Below is a small trained network, with its code and all its weights. Each question gives an input and a class and asks what happens when units are switched off, that is, made to give their printed mean instead of their output.

import numpy as np


def w(rows, s, z=0):
    codes = np.array(rows[::2]) - 128.0
    scale = np.full(codes.shape[1], s)
    scale[-1] = z or s
    return codes * scale


def norm(h):
    return h / np.sqrt((h * h).mean(-1, keepdims=True) + 1e-5)


def f(y):
    return np.maximum(y, 0)


def log_softmax(a):
    a = a - a.max(-1, keepdims=True)
    return a - np.log(np.exp(a).sum(-1, keepdims=True))


def net(x, mask):
    res = np.array(x, float).reshape(1, 5) / 4 @ E
    u = 0
    for l in range(2):
        y = f(norm(res) @ A[l][:, :-1].T + A[l][:, -1])
        res = res + np.where(mask[u : u + 8], y, B[l][:, -1]) @ B[l][:, :-1]
        u += 8
    return log_softmax(norm(res)[-1] @ U[:, :-1].T + U[:, -1])


A, B = {}, {}
E = w([
[221,204,72,255,48,129,17,174,122,97,194],'x0',
[230,134,65,55,105,109,132,113,190,84,81],'x1',
[217,125,241,134,57,149,119,107,55,209,12],'x2',
[153,223,96,98,183,122,164,173,55,108,116],'x3',
[229,65,150,165,216,158,176,86,111,136,223],'x4',
],0.0043)
A[0] = w([
[180,255,81,93,197,129,184,224,22,122,91,54],'0.n1',
[12,172,42,78,70,116,90,153,170,109,132,155],'0.n2',
[112,4,64,173,60,145,64,37,203,166,115,4],'0.n3',
[112,43,190,120,65,130,49,75,201,106,138,85],'0.n4',
[43,120,204,177,151,109,96,240,161,187,184,45],'0.n5',
[200,81,44,86,124,86,92,88,179,83,61,72],'0.n6',
[129,184,87,233,147,85,92,193,130,138,107,133],'0.n7',
[211,108,152,158,180,144,190,83,128,131,214,43],'0.n8',
],0.0053,0.0031)
B[0] = w([
[54,101,184,227,114,83,187,114,207,54,110,231],'0.n1',
[187,100,126,169,177,111,96,132,151,209,130,254],'0.n2',
[70,176,142,176,148,101,191,115,119,65,118,184],'0.n3',
[102,172,119,199,159,80,198,140,157,33,86,189],'0.n4',
[138,150,134,84,118,137,163,206,71,139,140,176],'0.n5',
[125,235,191,32,98,198,206,254,58,188,182,200],'0.n6',
[124,69,182,48,106,160,109,99,159,77,119,209],'0.n7',
[169,28,69,148,94,148,137,195,176,199,85,193],'0.n8',
],0.0069,0.0056)
A[1] = w([
[59,101,171,152,103,127,123,167,37,163,182,57],'1.n1',
[169,118,188,128,47,112,147,32,54,147,48,71],'1.n2',
[82,80,174,30,197,123,153,85,127,157,70,118],'1.n3',
[59,90,135,171,99,162,127,98,88,146,154,60],'1.n4',
[183,156,104,183,43,161,52,132,95,64,167,113],'1.n5',
[55,188,119,109,85,86,28,154,152,166,17,112],'1.n6',
[105,112,97,79,147,115,150,64,97,148,113,2],'1.n7',
[71,120,56,79,158,85,121,108,190,130,254,50],'1.n8',
],0.0073,0.0027)
B[1] = w([
[231,171,112,30,83,123,182,154,178,120,104,201],'1.n1',
[103,233,39,158,206,179,70,132,91,148,81,235],'1.n2',
[121,106,140,138,49,70,39,96,136,55,228,253],'1.n3',
[116,219,131,86,139,142,159,177,181,109,114,163],'1.n4',
[25,79,165,35,132,56,109,45,111,103,172,228],'1.n5',
[194,20,99,155,181,177,187,109,146,157,202,240],'1.n6',
[99,93,154,97,113,139,106,74,145,140,134,141],'1.n7',
[163,209,130,159,131,197,75,65,39,168,1,232],'1.n8',
],0.0079,0.0046)
U = w([
[75,89,168,58,103,93,42,12,107,56,208,135],'0',
[134,210,82,179,195,207,50,82,57,151,39,183],'1',
[73,151,154,251,153,97,211,126,185,40,109,146],'2',
[157,179,153,12,90,160,177,220,128,143,149,183],'3',
[172,1,81,188,166,179,146,113,148,201,178,191],'4',
[106,94,119,180,73,100,116,189,132,156,121,71],'5',
[90,83,107,135,90,71,81,181,74,177,84,3],'6',
],0.0096,0.0041)

Each question gives the input, the list of numbers given to net, and the class t.
The units are the neurons (one row each of A and B). Each row of codes is followed by its name. A weight is (code - 128) times the scale printed after its matrix; where a second scale follows, it is the last column's (A, B and U).
mask holds one flag per neuron, layer by layer. A switched-off neuron (its flag False) gives its mean, the last column of its row in B, instead of its output. The means were averaged over made-up inputs and are rounded, as every weight is.
A unit's drop is (log p(t) with every unit on - log p(t) with that unit switched off) / (log p(t) with every unit on - log p(t) with every unit switched off).
The circuit of an input: a set's keep is (log p(t) with only the set's units on - log p(t) with every unit switched off) / (log p(t) with every unit on - log p(t) with every unit switched off). Starting from the 12 units with the biggest drops (on a tie, the unit counted first), units are removed one at a time, each time the one whose removal leaves the highest keep (on an exact tie, the one counted first), for as long as the keep stays at least 0.8.
circuit, biggest first: the units of the circuit, biggest drop first
unit that matters most: the unit with the biggest drop
k most important neurons: the k neurons with the biggest drops, biggest first
k most important neurons of layer l: the k neurons of layer l with the biggest drops, biggest first
input [1,-7,-6,1,-2], class 3: circuit, biggest first -> 1.n1
input [-7,-3,7,3,3], class 0: 3 most important neurons of layer 1 -> 1.n3, 1.n8, 1.n7
input [5,4,0,-7,7], class 2: 4 most important neurons -> 0.n3, 0.n4, 1.n6, 0.n2
input [5,-3,-6,-4,5], class 1: 2 most important neurons -> 1.n8, 1.n3
input [4,-5,3,-1,-2], class 3: 3 most important neurons -> 1.n1, 0.n5, 1.n3
input [8,1,-5,8,-4], class 0: 2 most important neurons of layer 0 -> 0.n7, 0.n4
input [-3,-7,-1,6,1], class 3: 4 most important neurons -> 1.n1, 0.n5, 0.n4, 0.n3
input [0,-2,8,-8,0], class 1: 2 most important neurons -> 1.n2, 0.n1
input [-8,-7,-7,4,5], class 0: 2 most important neurons -> 1.n3, 0.n6
input [-7,0,8,7,6], class 1: 3 most important neurons -> 1.n2, 1.n5, 0.n7
input [-8,7,-8,5,6], class 0: 2 most important neurons -> 1.n3, 1.n2
input [4,7,-5,-8,-1], class 2: 2 most important neurons of layer 1 -> 1.n1, 1.n2
input [0,-1,-1,-4,-6], class 4: 2 most important neurons of layer 0 -> 0.n2, 0.n1
input [8,-3,3,6,3], class 0: most important neuron -> 1.n5
input [5,-4,-2,1,-1], class 0: 2 most important neurons of layer 0 -> 0.n6, 0.n7
input [4,6,1,3,3], class 3: 2 most important neurons -> 0.n6, 1.n3
input [6,5,0,-8,-4], class 2: 3 most important neurons -> 0.n4, 0.n3, 1.n3
input [-2,6,-2,-8,1], class 2: 2 most important neurons -> 0.n4, 0.n3
input [8,-6,4,-3,7], class 0: 2 most important neurons of layer 0 -> 0.n2, 0.n6
input [-3,5,-7,-2,6], class 1: unit that matters most -> 1.n8
input [4,0,-7,-7,4], class 1: 2 most important neurons -> 1.n8, 0.n1
input [3,-8,6,4,-6], class 3: 2 most important neurons -> 1.n1, 1.n8
input [2,-5,7,-7,1], class 1: 2 most important neurons of layer 0 -> 0.n1, 0.n6
input [0,4,-3,-7,4], class 2: 2 most important neurons of layer 0 -> 0.n3, 0.n4
input [-1,4,-5,7,5], class 2: 2 most important neurons of layer 0 -> 0.n1, 0.n2
input [3,3,-2,-8,6], class 2: 2 most important neurons of layer 0 -> 0.n3, 0.n4
input [-3,4,-6,-3,-8], class 4: 2 most important neurons of layer 1 -> 1.n6, 1.n2
input [-1,2,-5,-7,4], class 2: unit that matters most -> 0.n4
